Below are the code and all the weights of a small trained network. Each question names an input and a class and asks about switching units off, where a switched-off unit gives its printed mean instead of its output.

import numpy as np


def w(rows, s, z=0):
    codes = np.array(rows[::2]) - 128.0
    scale = np.full(codes.shape[1], s)
    scale[-1] = z or s
    return codes * scale


def f(y):
    return np.maximum(y, 0)


def log_softmax(a):
    a = a - a.max(-1, keepdims=True)
    return a - np.log(np.exp(a).sum(-1, keepdims=True))


def net(x, mask):
    res = np.array(x, float).reshape(1, 7) / 4 @ E
    y = f(res @ A[0][:, :-1].T + A[0][:, -1])
    res = res + np.where(mask, y, B[0][:, -1]) @ B[0][:, :-1]
    return log_softmax(res[-1] @ U[:, :-1].T + U[:, -1])


A, B = {}, {}
E = w([
[129,129,128,128],'x0',
[54,70,177,52],'x1',
[46,237,78,77],'x2',
[127,129,128,128],'x3',
[128,128,128,127],'x4',
[84,62,7,114],'x5',
[1,102,144,227],'x6',
],0.0091)
A[0] = w([
[195,157,113,85,121],'n0',
[73,57,174,52,38],'n1',
[135,155,221,129,110],'n2',
[71,224,129,100,66],'n3',
[156,74,113,157,67],'n4',
[170,159,79,195,3],'n5',
[181,112,103,14,157],'n6',
[167,70,168,172,68],'n7',
[91,184,98,123,138],'n8',
[169,101,120,94,50],'n9',
[140,94,151,147,111],'n10',
[133,85,163,154,82],'n11',
[111,114,76,133,165],'n12',
[155,68,144,142,57],'n13',
[76,109,130,192,112],'n14',
[107,115,138,146,78],'n15',
[140,75,183,148,35],'n16',
[97,104,149,124,30],'n17',
[117,75,74,123,137],'n18',
[168,180,72,233,121],'n19',
[94,97,166,57,165],'n20',
[147,92,127,175,158],'n21',
[122,170,228,143,137],'n22',
[76,91,131,159,106],'n23',
[104,37,20,109,27],'n24',
[54,116,111,195,70],'n25',
[50,152,165,247,82],'n26',
],0.016,0.003)
B[0] = w([
[231,130,123,205,203],'n0',
[16,17,189,182,198],'n1',
[106,200,211,56,204],'n2',
[75,137,8,24,210],'n3',
[110,139,72,85,165],'n4',
[45,40,189,149,186],'n5',
[241,106,94,247,224],'n6',
[110,152,35,66,193],'n7',
[89,131,33,78,189],'n8',
[138,146,89,181,166],'n9',
[117,130,84,92,161],'n10',
[106,132,82,111,168],'n11',
[120,168,154,75,172],'n12',
[99,147,50,108,169],'n13',
[207,116,116,192,197],'n14',
[148,122,131,162,149],'n15',
[97,137,83,95,179],'n16',
[127,93,140,159,151],'n17',
[124,191,192,86,177],'n18',
[11,34,215,167,226],'n19',
[72,52,136,192,189],'n20',
[104,122,75,115,173],'n21',
[144,201,240,63,218],'n22',
[164,118,128,177,182],'n23',
[136,238,238,3,212],'n24',
[205,120,93,199,209],'n25',
[254,135,117,194,249],'n26',
],0.02,0.015)
U = w([
[221,162,118,171,41],'0',
[145,240,229,46,180],'1',
[52,39,176,137,231],'2',
[103,164,2,49,3],'3',
],0.0085,0.003)

Each question gives the input, the list of numbers given to net, and the class t.
The units are the neurons (one row each of A and B). Each row of codes is followed by its name. A weight is (code - 128) times the scale printed after its matrix; where a second scale follows, it is the last column's (A, B and U).
mask holds one flag per neuron, in row order. A switched-off neuron (its flag False) gives its mean, the last column of its row in B, instead of its output. The means were averaged over made-up inputs and are rounded, as every weight is.
A unit's drop is (log p(t) with every unit on - log p(t) with that unit switched off) / (log p(t) with every unit on - log p(t) with every unit switched off).
The circuit of an input: a set's keep is (log p(t) with only the set's units on - log p(t) with every unit switched off) / (log p(t) with every unit on - log p(t) with every unit switched off). Starting from the 12 units with the biggest drops (on a tie, the unit counted first), units are removed one at a time, each time the one whose removal leaves the highest keep (on an exact tie, the one counted first), for as long as the keep stays at least 0.8.
circuit, biggest first: the units of the circuit, biggest drop first
most important unit: the unit with the biggest drop
top k neurons: the k neurons with the biggest drops, biggest first
drop of u: that unit's drop, to one decimal
input [-1,6,1,-2,5,-4,-1], class 2: most important unit => n1
input [-6,7,2,-4,-7,2,7], class 0: top 4 neurons => [n26 n25 n19 n14]
input [0,4,-5,0,5,1,2], class 3: top 2 neurons => [n19 n7]
input [-3,-7,6,1,5,5,4], class 2: top 2 neurons => [n19 n5]
input [-5,3,4,-1,-7,-1,2], class 3: top 2 neurons => [n19 n3]
input [6,7,-1,2,1,8,-3], class 1: top 3 neurons => [n24 n18 n19]
input [7,3,-5,4,-1,7,-6], class 1: top 4 neurons => [n24 n18 n26 n25]
input [-1,-8,8,-4,7,8,-5], class 1: top 2 neurons => [n24 n1]
input [8,1,-3,-3,0,8,6], class 1: top 2 neurons => [n24 n18]
input [0,1,7,-5,-1,3,6], class 3: top 2 neurons => [n3 n8]
input [5,1,-7,-7,0,-7,0], class 1: top 2 neurons => [n22 n2]
input [-6,4,7,5,-5,-6,3], class 3: top 2 neurons => [n3 n24]
input [-8,5,2,-1,1,-4,5], class 0: top 2 neurons => [n26 n19]
input [0,2,2,1,-8,-6,-8], class 0: most important unit => n6
input [0,3,7,4,-7,0,7], class 0: top 2 neurons => [n26 n25]
input [3,-3,-3,1,-8,-1,2], class 2: top 2 neurons => [n3 n19]
input [-7,0,7,2,3,4,8], class 0: top 3 neurons => [n26 n25 n14]
input [5,3,0,2,-4,6,1], class 1: drop of n24 => 1.1
input [-6,3,-1,-2,-5,4,4], class 0: drop of n0 => -0.3
input [1,3,0,2,-1,8,3], class 1: drop of n24 => 0.9
input [-3,3,-3,7,-4,5,-2], class 1: drop of n5 => 0.0
input [5,7,8,6,-5,0,-7], class 3: circuit, biggest first => [n3]
